-0.30 -4.72 -4.88 +1.40 +3.07 -3.38 +1.20 -0.91 +3.15 +1.68 -5.90 -3.23 -2.35 -4.39 -0.37 -> A
+1.60 +3.17 +3.84 +1.24 -4.14 +4.64 -0.06 +0.58 -3.20 -3.90 +4.12 +7.75 +0.59 +7.38 -0.60 -> S
-4.39 -7.94 -7.92 -2.23 +1.40 +0.58 -1.52 +3.06 +0.37 +1.83 -8.16 +3.07 +0.61 +3.03 -0.70 -> T
both T S:  => +0.58
asked: +1.60 +3.17 +3.84 +1.24 -4.14 +4.64 -0.06 +0.58 -3.20 -3.90 +4.12 +7.75 +0.59 +7.38 -0.60 => S
both S T:  => +0.58

-0.84 -2.00 +2.22 +0.49 +2.31 -0.68 +2.08 +1.09 +7.15 -4.28 -0.11 +1.93 +5.55 -1.69 -1.81 +2.38 -0.57 +1.35 -0.76 +0.66 -6.28 -2.17 +2.74 +1.74 -4.98 -1.46 -0.06 -1.33 -1.34 -1.94 -1.66 +1.74 +2.64 +4.43 -2.40 -1.88 -5.62 +2.37 -3.58 -1.61 -0.69 +1.35 +0.69 -0.65 +1.29 +0.95 -1.57 +4.30 +0.41 -0.52 +0.92 = zot
+0.96 -1.53 +3.39 +0.23 +0.77 +2.64 -3.65 +1.91 +4.45 +3.37 +2.84 -0.03 +2.04 +3.45 -2.52 +2.39 +4.21 -1.98 +1.67 +0.78 +1.76 +3.14 +2.60 +1.41 +4.94 +4.37 +1.82 -5.11 +0.36 -1.23 -3.95 +1.38 -5.22 +0.87 +1.08 +1.16 +0.18 +0.66 +2.85 +4.44 +0.75 -2.02 +0.49 +4.13 +1.83 -1.98 +0.20 +0.47 +1.51 +2.97 +0.88 = Ral
+1.98 -0.07 -2.23 +2.81 +2.28 +5.55 +4.17 -1.52 +3.43 +2.36 -0.90 +0.52 +2.83 -1.56 +0.08 +0.67 -2.91 -0.26 -0.24 +4.83 -2.03 -0.01 +3.47 +0.24 +1.18 +3.25 +1.47 -0.14 -2.10 -1.71 -1.34 -2.21 +2.26 -3.84 -1.92 +2.55 -4.96 -1.55 +2.53 -0.53 -1.71 -0.24 -3.37 -1.71 -0.24 +1.38 -0.91 +2.21 +3.22 -0.48 +3.76 = vuno
-2.28 -0.21 +4.28 -2.80 +5.41 +2.37 -0.90 -0.59 +0.89 +1.47 -1.25 +2.94 +3.18 -1.00 +1.78 -2.33 -1.90 +1.31 -0.08 +3.25 -3.62 +2.10 +0.72 +0.42 +1.29 +1.58 -2.11 +1.46 +3.04 +2.90 +0.83 +2.01 +0.36 -1.40 -0.44 +2.85 -0.86 +0.67 +1.63 +2.48 -2.17 +1.59 +0.15 +0.21 +4.63 -1.93 -2.23 -0.42 -2.27 -5.90 +1.03 = Rila
-0.65 -4.39 +4.40 +2.37 -4.27 +0.72 +4.59 -1.12 -2.90 -0.34 +1.39 +3.11 -0.22 +0.18 +3.24 -1.55 +0.97 +0.47 +3.48 +2.95 +0.07 +0.30 +5.06 +0.98 -2.50 -1.64 +1.81 +1.21 -4.42 -0.40 -3.07 -2.75 +0.25 -2.19 +1.85 -3.73 -0.93 +2.35 +2.57 -1.14 -1.10 +2.59 -0.40 +1.69 -5.00 -1.03 -3.56 -1.26 +0.63 -1.10 -2.50 = fuva
-3.71 -2.78 +2.48 +0.83 -0.01 +2.82 -2.93 -0.99 -0.54 -2.00 +2.66 +2.24 +1.50 -0.81 +2.82 -3.07 +0.43 +1.49 -0.59 +3.52 -0.99 +2.07 -1.02 -1.31 +1.50 +3.62 -2.16 +1.40 +1.66 -1.30 -6.08 +0.12 +0.32 -2.03 -0.25 -0.74 -0.72 +1.78 -0.99 +0.92 +1.26 +1.79 +2.71 +4.51 -3.60 +1.61 +0.37 +0.01 -1.13 -0.35 +0.07 = gisiv
-1.89 +0.61 -2.27 +0.78 -0.12 +2.43 -2.06 -3.58 -1.77 -0.67 -2.84 -3.65 -5.13 -2.28 +1.23 +2.35 -3.26 -1.46 +2.05 -2.01 -1.51 +2.37 -1.84 +1.82 +0.94 -0.17 +4.97 -0.34 -1.95 -3.52 +1.62 -0.48 +3.35 +2.46 -4.61 +0.25 +1.26 +0.62 -1.01 +0.40 -0.08 +2.45 -6.02 -1.83 -1.86 -2.96 -0.84 -1.19 -2.67 +2.06 -0.81 = Fetu
+2.37 +0.22 -1.01 +1.04 +3.18 -0.34 -5.66 +0.22 -1.17 +3.90 +4.14 +2.05 +1.06 +1.36 +1.34 -1.89 -0.03 -1.24 -2.63 +2.49 +4.02 +1.36 +0.24 -3.26 +2.08 +0.58 -0.32 +1.03 +0.42 -1.86 +1.24 +0.52 +0.06 +3.19 -2.33 -0.68 +1.72 -4.09 -1.34 -2.80 -3.30 -2.98 +5.08 +0.44 +3.40 -0.12 +2.36 -5.96 -2.61 -1.31 -2.01 = Zamar
-0.89 +2.24 +0.32 -3.90 +3.54 +0.13 -0.94 +2.04 -1.11 +1.98 -1.73 +3.36 +4.98 +3.82 -0.44 -3.40 +0.90 +0.13 +0.66 +0.81 -3.15 +2.09 -2.97 +1.75 +1.58 -1.41 -0.08 -3.00 +4.22 -2.55 +0.45 +2.89 -1.25 +3.12 +2.16 +0.12 +0.14 +1.63 -1.76 -3.43 -1.39 +1.10 +2.05 -2.49 +0.34 +1.72 -0.38 -2.06 +1.70 -0.63 +0.88 = tigaf
-1.11 -0.58 +3.00 -0.59 -1.23 +0.91 -3.46 +3.01 -1.42 +5.42 +3.42 +3.20 -3.11 +2.08 +3.29 -2.84 +0.21 -0.38 -2.42 -0.19 +2.81 +1.79 +1.52 +0.47 +1.49 -0.36 +1.99 -1.96 -1.66 +2.60 -0.67 +3.81 +4.53 +1.99 +1.75 +2.25 +1.27 -0.62 -0.48 +3.65 +1.77 -2.60 +0.39 -1.80 +2.63 -0.84 +1.04 -3.58 +2.57 -1.05 +3.60 = Gugir
asked: +0.96 -1.53 +3.39 +0.23 +0.77 +2.64 -3.65 +1.91 +4.45 +3.37 +2.84 -0.03 +2.04 +3.45 -2.52 +2.39 +4.21 -1.98 +1.67 +0.78 +1.76 +3.14 +2.60 +1.41 +4.94 +4.37 +1.82 -5.11 +0.36 -1.23 -3.95 +1.38 -5.22 +0.87 +1.08 +1.16 +0.18 +0.66 +2.85 +4.44 +0.75 -2.02 +0.49 +4.13 +1.83 -1.98 +0.20 +0.47 +1.51 +2.97 +0.88 => Ral
asked: -0.89 +2.24 +0.32 -3.90 +3.54 +0.13 -0.94 +2.04 -1.11 +1.98 -1.73 +3.36 +4.98 +3.82 -0.44 -3.40 +0.90 +0.13 +0.66 +0.81 -3.15 +2.09 -2.97 +1.75 +1.58 -1.41 -0.08 -3.00 +4.22 -2.55 +0.45 +2.89 -1.25 +3.12 +2.16 +0.12 +0.14 +1.63 -1.76 -3.43 -1.39 +1.10 +2.05 -2.49 +0.34 +1.72 -0.38 -2.06 +1.70 -0.63 +0.88 => tigaf
both Zamar Ral:  => -0.03

+2.87 +2.19 -0.25 -1.77 +2.53 +2.18 = W
-0.24 +0.22 -2.96 +6.86 +3.06 +1.10 = Y
+2.48 +2.17 -1.19 -0.76 -1.31 -4.01 = X
-1.31 -0.26 +2.17 -3.16 +5.31 +1.97 = G
+2.53 +2.45 -1.31 -1.06 -1.82 -4.41 = L
+2.52 -1.30 -2.76 +7.70 +3.39 -0.25 = P
+1.51 -1.83 +0.59 +2.53 -0.25 +1.75 = J
both L W:  => +2.53
both P W:  => -0.25
asked: +2.48 +2.17 -1.19 -0.76 -1.31 -4.01 => X
both X L:  => -1.31
both L J:  => +2.53
both L G:  => -1.31

+0.52 +0.05 -1.77 -1.51 -1.49 -0.51 -0.68 : zutot
+1.51 -0.48 -0.60 +0.64 -2.64 +0.66 +2.88 : kuguk
-1.31 -0.49 -1.87 +5.82 -1.72 -2.78 -0.21 : Vabef
-0.69 -2.07 +0.04 +1.82 +0.40 -0.12 +3.20 : nel
-0.47 -2.29 -0.70 +2.09 +0.73 -0.69 -1.52 : rif
-1.38 -1.95 +0.02 +2.93 +2.88 -0.86 -1.52 : Larem
-0.01 +0.81 +2.04 +1.15 -1.17 +0.33 +0.80 : lutif
-0.33 -0.61 -2.19 +0.04 +1.02 -0.33 -2.79 : dupos
-0.05 +1.99 +0.81 +4.48 -2.24 -1.89 -1.61 : mabor
both mabor lutif:  => +0.81
both Larem kuguk:  => +2.88
both Larem rif:  => -1.52
both nel rif:  => -0.69
both nel dupos:  => +0.04

-0.39 +1.33 +0.46 +1.04 +0.15 +3.40 +1.01 +0.24 +3.59 +0.41 +0.14 -1.49 -1.39 -3.46 -0.86 +0.04 +0.14 -0.79 +4.20 -2.17 -0.25 -1.48 +0.98 = vebas
-0.03 +0.33 +0.48 +0.73 -1.01 +0.66 +1.01 +0.75 -0.24 +0.32 -0.07 -0.54 -0.40 +0.15 +0.90 +0.24 +0.42 +0.06 +0.12 -0.58 +0.68 -0.38 +0.15 = kamub
+0.97 -0.81 -4.73 +2.42 +3.55 -0.33 +5.90 +7.12 -6.23 -2.03 +3.07 -1.91 +0.39 -4.08 -4.92 -2.33 +0.02 +0.35 +0.83 +1.16 +1.02 +3.73 +1.46 = bab
+1.75 +4.17 +1.36 -2.46 -0.38 -0.89 -2.11 +0.63 -6.68 +3.47 -1.01 +1.03 -0.65 +2.31 -0.10 +0.90 +2.95 +0.14 -4.11 +2.29 -1.48 -1.38 +0.21 = zez
asked: -0.39 +1.33 +0.46 +1.04 +0.15 +3.40 +1.01 +0.24 +3.59 +0.41 +0.14 -1.49 -1.39 -3.46 -0.86 +0.04 +0.14 -0.79 +4.20 -2.17 -0.25 -1.48 +0.98 => vebas
asked: +1.75 +4.17 +1.36 -2.46 -0.38 -0.89 -2.11 +0.63 -6.68 +3.47 -1.01 +1.03 -0.65 +2.31 -0.10 +0.90 +2.95 +0.14 -4.11 +2.29 -1.48 -1.38 +0.21 => zez

-0.43 +0.18 +0.94 +1.90 +3.21 +2.56 +3.74 +4.57 +4.90 +4.91 +5.21 +5.22 +5.13 +5.04 +4.67 +4.40 +3.91 +3.21 +2.59 +1.58 +0.78 -0.35 -1.17 -2.34 -3.39 -3.74 -5.38 -6.50 -6.80 -6.77 -6.30 -5.97 -6.26 +0.61 -4.20 -2.77 -> Bozab
-0.43 +3.74 +0.94 +1.90 +3.21 +2.56 +3.74 +4.57 +4.90 +4.99 +4.90 +5.22 +5.13 +5.04 +4.67 +1.67 +3.91 +3.21 +2.59 +1.58 +3.75 -6.42 -1.17 -2.34 -3.39 -3.74 -5.38 -6.50 -6.80 -6.77 -6.30 -5.97 -6.26 -5.38 -4.20 -2.77 -> Budib
-0.43 +0.18 +0.94 +1.90 +3.21 +2.56 +3.74 +4.57 +4.90 +4.99 +5.21 +5.22 +5.13 +5.04 +4.67 +4.40 +3.91 +3.21 +2.59 +1.58 +0.69 -0.35 -1.17 -2.34 -3.39 -3.74 -5.38 -6.50 -6.80 -6.77 -6.30 -5.97 -6.26 -5.38 -4.20 -2.77 -> sonut
asked: -0.43 +0.18 +0.94 +1.90 +3.21 +2.56 +3.74 +4.57 +4.90 +4.99 +5.21 +5.22 +5.13 +5.04 +4.67 +4.40 +3.91 +3.21 +2.59 +1.58 +0.69 -0.35 -1.17 -2.34 -3.39 -3.74 -5.38 -6.50 -6.80 -6.77 -6.30 -5.97 -6.26 -5.38 -4.20 -2.77 => sonut

+4.04 +0.38 +0.39 -0.62 -0.63 +0.38 = paz
-0.62 +0.38 +4.03 -0.50 +0.39 -3.32 = domut
+4.04 +0.38 +0.38 +0.37 -0.92 -0.51 = leziv
both domut leziv:  => +0.38
asked: +4.04 +0.38 +0.38 +0.37 -0.92 -0.51 => leziv
both leziv domut:  => +0.38
asked: -0.62 +0.38 +4.03 -0.50 +0.39 -3.32 => domut

-4.30 -0.29 -0.29 -0.61 -6.00 -0.22 : bosum
+4.61 -6.01 -0.36 +2.37 -1.49 -6.02 : rud
-6.01 -0.36 -0.29 -0.61 -1.95 -0.28 : ged
asked: -6.01 -0.36 -0.29 -0.61 -1.95 -0.28 => ged
asked: -4.30 -0.29 -0.29 -0.61 -6.00 -0.22 => bosum
asked: +4.61 -6.01 -0.36 +2.37 -1.49 -6.02 => rud

+2.83 -0.64 -1.86 -2.37 -> ziniz
+1.30 -0.64 -0.65 -0.63 -> Gunu
+3.00 -1.42 -2.46 -1.40 -> dag
-0.64 -0.64 -1.42 -4.48 -> bem
-1.41 -0.64 -1.67 -2.38 -> soze
both Gunu bem:  => -0.64
both ziniz Gunu:  => -0.64
both soze Gunu:  => -0.64
both bem dag:  => -1.42
both soze bem:  => -0.64
both Gunu soze:  => -0.64
both Gunu ziniz:  => -0.64

+0.46 -4.01 -3.91 +2.70 -2.43 +2.82 +3.13 +4.12 -3.89 -4.28 -2.75 +2.61 +2.31  Leze
+0.28 -3.34 -3.62 +3.79 -3.02 +2.88 +3.85 +5.04 -3.70 -4.17 -2.77 +2.26 +1.86  Reb
-0.23 -2.04 -3.54 -4.21 +3.71 +3.11 -4.72 +4.16 -3.60 -0.38 +2.94 +3.04 +2.79  san
-0.08 +1.94 +2.67 +5.28 -4.37 -2.94 +4.81 -3.34 +2.85 +3.75 -3.85 -3.26 -2.34  Tirof
+0.20 -0.65 +1.27 -5.41 +3.56 -1.58 -5.07 -0.39 +1.88 -0.01 +4.33 -0.63 -0.82  zizo
-0.71 -0.56 -2.64 +4.85 -3.63 +0.93 +4.76 +2.94 -3.00 -1.18 -3.87 +1.24 +0.81  nes
-0.01 +0.87 +0.65 +4.51 -3.64 -1.30 +4.65 -1.26 +0.97 +1.86 -3.86 -0.39 -0.34  rokib
-0.48 +3.06 +3.85 -3.35 +1.74 -1.21 -3.22 -4.12 +2.95 +3.72 +1.90 -2.79 -2.62  Vifig
-0.05 -0.51 -0.38 -6.23 +3.21 +0.41 -4.16 +0.16 +0.06 -0.80 +3.84 +0.62 +0.40  vilom
-0.21 -3.50 -3.51 +0.22 -0.02 +2.84 +0.34 +5.08 -2.99 -2.72 -1.00 +2.74 +1.46  Guk
both vilom san:  => -0.38
asked: -0.01 +0.87 +0.65 +4.51 -3.64 -1.30 +4.65 -1.26 +0.97 +1.86 -3.86 -0.39 -0.34 => rokib

